Each row is followed by its class number.
[9 -6 21 -14 -6 5 -14 1 -9 -5 5 5 1 -11 15 -8 2 15 15 -1 -4 -1 -17 5 11 -18 -14 1 9 -7 -6 -4 -20 17] | 7
[-7 24 -4 29 19 -1 -5 -4 10 -9 -13 -6 -4 -11 -6 -3 -4 -10 12 2 5 -19 -23 1 1 7 -16 1 0 -3 24 0 12 19] | 4
[-17 31 7 -33 15 13 7 36 18 11 -61 -12 -15 -22 -19 4 17 20 8 5 7 -4 7 -11 8 16 -19 3 -16 25 -1 -22 49 25] | 4
[27 -26 15 -18 44 6 42 -17 -16 17 -13 -5 1 19 -15 65 -9 10 13 10 -22 -3 -16 15 5 -27 7 19 17 -5 1 -12 -11 17] | 7
[4 -20 23 -33 -5 -5 11 2 3 -15 -34 -5 15 -9 -7 -23 11 -7 -7 -3 -7 4 13 8 -1 0 -2 -10 5 2 13 8 10 4] | 0
[-7 -6 8 -2 10 -16 0 13 9 -9 18 8 14 -7 -14 0 -14 -5 -19 -4 -14 -13 -5 25 9 9 3 -17 0 8 -8 1 -11 -6] | 0
[-15 12 5 -8 17 -4 1 1 12 1 -15 -6 3 -17 -12 17 -12 7 3 11 -23 -5 3 -15 11 6 -2 -3 1 8 8 -6 3 9] | 4
[-5 -16 8 26 7 9 1 -11 15 -19 11 -7 18 -7 -12 27 6 -3 -4 -3 -6 -10 5 14 16 7 -9 -5 -4 -4 10 10 14 -8] | 2
[-14 13 12 -5 1 -3 -12 -1 -1 2 -12 4 7 -8 -23 -6 -7 8 11 -7 -7 3 -13 3 21 18 10 -14 -7 4 -17 -11 -7 6] | 1
[-15 -16 1 31 10 9 8 -7 -2 -5 34 1 12 -3 8 28 -7 -14 -6 4 -29 -22 -23 14 3 1 -6 -6 -3 3 -7 13 -15 -9] | 2
[-5 -46 -3 -10 39 -9 6 -7 -20 -20 70 -2 10 -5 33 65 -14 -7 -4 -6 -23 -45 -5 9 -29 -7 3 10 19 -1 9 12 7 -18] | 6
[-18 -15 37 -51 2 8 40 12 -10 13 -39 -18 5 -28 0 -18 -2 5 -22 30 -31 16 10 -26 -18 18 15 -1 12 11 -6 -12 1 12] | 0
[-2 -8 -4 -9 2 -5 -1 -20 -8 -16 -14 -3 5 -2 -4 6 10 -18 -7 1 5 -2 8 13 3 4 11 3 12 -20 -21 -16 -4 4] | 5
[-13 -2 -6 55 9 17 11 -34 23 28 -9 13 -3 -6 -24 5 -7 -29 10 20 -7 -9 -24 15 -14 7 -18 -3 -5 15 15 35 -14 -7] | 2
[-4 -24 8 -23 7 12 -1 5 4 -21 5 -1 12 6 25 17 6 -8 1 -9 -16 -17 9 13 -14 -7 -11 4 12 1 9 12 -2 5] | 6
[-9 12 -1 23 21 -1 -28 9 7 -13 2 -5 13 1 -22 -2 -12 -20 5 -7 16 -12 8 34 17 30 -22 -13 -16 -33 -4 -12 -12 25] | 5
[11 3 7 25 40 13 17 12 4 5 12 8 -22 -9 -45 17 -19 13 8 8 31 -3 8 25 2 38 -9 3 -5 5 -22 -22 11 -5] | 7
[-6 -18 25 -7 5 -10 22 -6 12 16 -3 -8 19 -7 9 8 -27 0 5 -9 -3 -9 27 5 4 1 3 2 0 5 18 -3 30 12] | 0
[-4 -3 -1 -3 -3 -4 -10 -17 -15 -18 2 8 2 -14 -2 -10 -5 5 -8 -1 -17 1 -14 3 -3 5 18 -10 12 7 -24 -11 -16 -8] | 1
[0 -12 -4 18 14 -3 -1 -1 9 -9 17 4 10 -3 -19 19 -23 -7 -22 4 -24 -7 10 16 -5 13 8 -6 19 -11 -10 -14 -30 -18] | 3
[24 -14 3 6 13 -3 -7 -8 -15 -6 39 11 -2 -4 4 3 -17 5 -1 -2 7 -13 -16 16 12 -3 -5 3 2 -9 -2 0 -18 5] | 7
[-7 -3 -7 33 38 -10 4 5 16 -6 57 6 12 1 5 27 -47 -19 3 -10 -14 -22 1 24 -7 13 -12 0 -8 -13 21 24 -34 -7] | 3
[5 6 10 -26 2 14 -18 14 17 17 -29 -3 -7 3 -13 2 -6 11 2 3 -9 -9 5 2 9 2 -26 -6 -5 2 8 -14 -1 17] | 3
[-16 -71 19 -52 -67 29 -11 -5 -99 26 -30 -16 -42 2 33 -67 26 -12 84 26 -25 -44 -23 -33 61 68 -36 -12 3 1 109 -5 114 29] | 5
[4 -26 13 -8 7 10 -1 7 1 -14 13 -8 10 3 18 17 2 -2 6 -15 2 -17 19 15 -1 6 -14 1 10 -15 30 4 12 11] | 6
[-7 -30 16 5 -3 -2 -5 -17 2 -18 29 -3 29 -13 16 18 13 -22 -8 -7 -17 -5 -14 7 8 -19 -20 -11 -9 -15 32 40 -26 -1] | 2
[-9 -5 15 5 -6 13 3 -3 8 -14 -11 -7 11 -10 4 19 16 -6 4 -4 -13 -6 -8 0 15 -6 -13 -1 -4 1 11 10 17 2] | 2
[32 -52 14 -17 -21 16 40 -64 -40 65 -44 -18 -15 19 7 -43 -46 -42 -5 40 -3 27 51 -42 -7 23 -3 21 25 -35 46 1 -51 53] | 5
[29 -8 14 -45 -5 43 68 -20 11 13 -109 -10 -35 -5 0 -2 32 17 40 4 12 10 32 -5 0 8 15 23 18 8 28 -13 106 1] | 3
[27 -1 23 15 0 -4 5 -23 -1 -24 36 11 0 -16 12 2 -18 1 1 -9 8 10 -12 9 37 -6 10 9 15 -26 9 4 -30 11] | 7
[-5 -16 9 -31 3 1 -9 -1 -13 -35 1 -3 7 -17 12 10 8 17 1 -11 -5 -16 -7 -2 6 6 -2 -5 9 6 0 -6 20 7] | 1
[-38 19 -24 33 44 1 4 3 62 2 31 31 33 -39 3 58 -30 -24 5 -1 -16 -38 0 12 -26 -7 -32 1 -26 30 13 70 0 -15] | 2
[23 -20 20 -23 -8 5 4 -29 -19 4 6 11 -19 -32 19 0 13 15 9 5 5 -3 -29 1 13 -19 6 14 18 0 7 -5 22 7] | 7
[8 10 8 17 18 13 1 21 14 -3 -13 -12 6 2 -6 14 -6 4 7 -10 12 -13 14 11 11 27 -3 9 11 -20 25 -9 17 24] | 6
[-4 11 -8 31 13 -2 -5 6 16 -9 10 -4 0 11 -4 6 -9 -14 -4 -11 15 -14 -14 20 -18 0 -11 4 2 -5 0 -10 -7 -5] | 3
[21 -12 3 8 27 2 -13 17 -3 -25 37 13 14 -3 -11 22 -24 9 -9 -9 -2 -26 1 30 19 12 -16 -4 4 -14 -20 -10 -22 10] | 7
[0 -9 7 -25 -1 10 -1 23 12 7 -25 -1 -8 5 -5 -1 2 2 4 -7 -2 -11 11 7 1 8 -25 3 5 6 6 -1 -6 11] | 3
[7 -8 21 -14 8 2 -18 8 -4 -15 13 4 11 -20 -11 4 3 14 1 0 1 -3 -13 11 21 2 -12 -7 -1 -12 -1 -9 -5 9] | 7
[-13 -5 12 7 12 10 -8 15 7 12 6 -10 14 -7 2 13 -17 -1 -5 4 -8 -12 16 3 -13 19 -4 1 5 -6 5 -15 3 13] | 6
[-1 13 -8 32 38 15 15 17 -5 4 -21 2 -13 6 -52 -8 -11 -30 11 7 21 -9 8 42 14 69 -9 -11 -15 -27 -14 -16 -5 14] | 5
[-6 -7 5 -7 -1 -4 -1 -6 -1 7 -21 0 -2 -8 -25 -5 7 -1 -6 8 -18 0 -2 1 19 12 4 -11 3 6 -4 -13 -4 1] | 4
[-6 -11 16 16 15 4 -23 0 7 -3 20 -12 26 -5 6 25 -18 -1 -3 -4 -12 -18 11 10 -3 6 -7 -5 9 -22 19 -14 0 15] | 6
[-15 8 -1 16 -14 15 20 -3 -2 0 -16 3 -15 2 -16 9 25 -10 -10 13 -16 7 -34 4 14 1 10 2 0 27 -19 -3 1 -21] | 2
[3 25 2 35 34 9 6 37 8 20 -26 1 -11 14 -71 -2 -41 -36 -5 1 2 -7 16 17 15 63 -17 -8 -18 -8 -13 -29 -15 5] | 3
[-10 -20 30 -20 10 15 2 15 -5 34 -3 -18 1 -10 9 -3 -21 16 14 13 -30 -9 9 -8 -4 22 -18 -5 5 -18 15 -9 -21 25] | 3
[-2 -6 0 25 8 -9 -9 2 6 -9 34 15 12 -21 -9 12 -21 6 -15 -25 15 -16 5 30 23 28 4 -11 1 -4 -8 -13 0 8] | 1
[-2 0 -4 6 3 2 -6 -26 -6 11 -24 -5 3 -7 -13 -6 -4 -9 9 15 -2 7 10 9 1 10 8 -7 5 -26 4 -12 -5 10] | 5
[-3 -13 10 6 14 -20 -6 -1 11 -9 29 11 22 -15 7 -2 -19 -9 -12 -13 -14 -20 0 32 -3 -5 -3 -14 0 -1 -3 14 -14 -1] | 0
[3 -6 11 -7 -8 18 15 -7 -1 -5 -22 -6 -9 -9 -2 11 26 4 4 2 -4 2 -6 -4 14 -2 -5 0 -2 6 6 8 22 -6] | 2
[11 -6 8 -13 14 -10 0 -20 4 -9 34 15 20 -21 13 20 -13 12 13 1 -9 -6 -11 -4 5 -22 10 2 7 -13 1 22 -20 -7] | 7
[-13 2 18 17 6 -9 -31 -7 2 -4 25 2 7 -37 2 -8 -26 15 6 -10 -1 2 7 10 2 12 -8 -15 -2 -6 3 -6 -17 13] | 1
[-2 -17 12 -3 3 9 8 -1 7 1 6 -4 10 -4 15 7 -22 -9 7 -2 -17 -11 14 1 -1 5 -16 -3 5 -14 37 5 -3 7] | 3
[9 -21 1 -14 28 4 -9 -5 -19 -13 14 0 14 -2 -8 8 -6 14 2 0 -22 -27 -27 15 8 22 0 -18 1 -12 6 6 -13 15] | 1
[-11 -9 7 -3 4 10 1 9 2 19 0 -3 3 0 6 7 -5 -9 5 0 3 -14 6 1 -15 11 -8 4 3 3 14 -2 11 9] | 6
[-10 -12 3 1 25 11 19 12 -1 3 24 1 -2 7 14 23 -12 -18 6 -2 -3 -18 0 12 -22 13 -7 6 1 3 9 12 -7 -1] | 6
[-11 -13 18 -17 -7 -9 13 -1 1 -8 -7 1 12 0 -11 -2 -3 0 -16 7 -31 4 1 9 10 1 19 -13 14 11 -17 -13 -8 -13] | 0
[5 -10 15 0 24 15 10 7 -5 -18 32 13 0 -16 -6 12 -7 9 20 5 3 -14 -13 12 16 21 -15 -12 -1 -13 14 10 -2 -2] | 7
[5 -6 7 12 10 -6 9 8 2 -2 9 8 9 -4 -13 -3 -23 -5 -9 -3 -13 -15 5 25 11 16 0 -18 4 -1 8 -2 -1 0] | 0
[-7 -17 3 6 2 4 1 -1 -4 -6 20 1 5 -1 3 10 -6 -13 -15 3 -12 -5 6 6 -12 11 8 -1 16 -2 5 -2 -15 -10] | 6
[-2 -1 10 -43 -33 1 1 -2 -24 -29 -43 9 -20 -28 -13 -52 33 -24 -35 9 -29 39 6 -4 6 -2 15 -16 1 19 -39 -21 -21 -24] | 4
[7 -10 -7 7 13 -19 -5 -23 -1 24 -3 3 4 -23 -32 -2 -16 -5 -17 17 -17 1 6 -8 -2 10 10 -10 7 -7 7 2 -29 -2] | 4
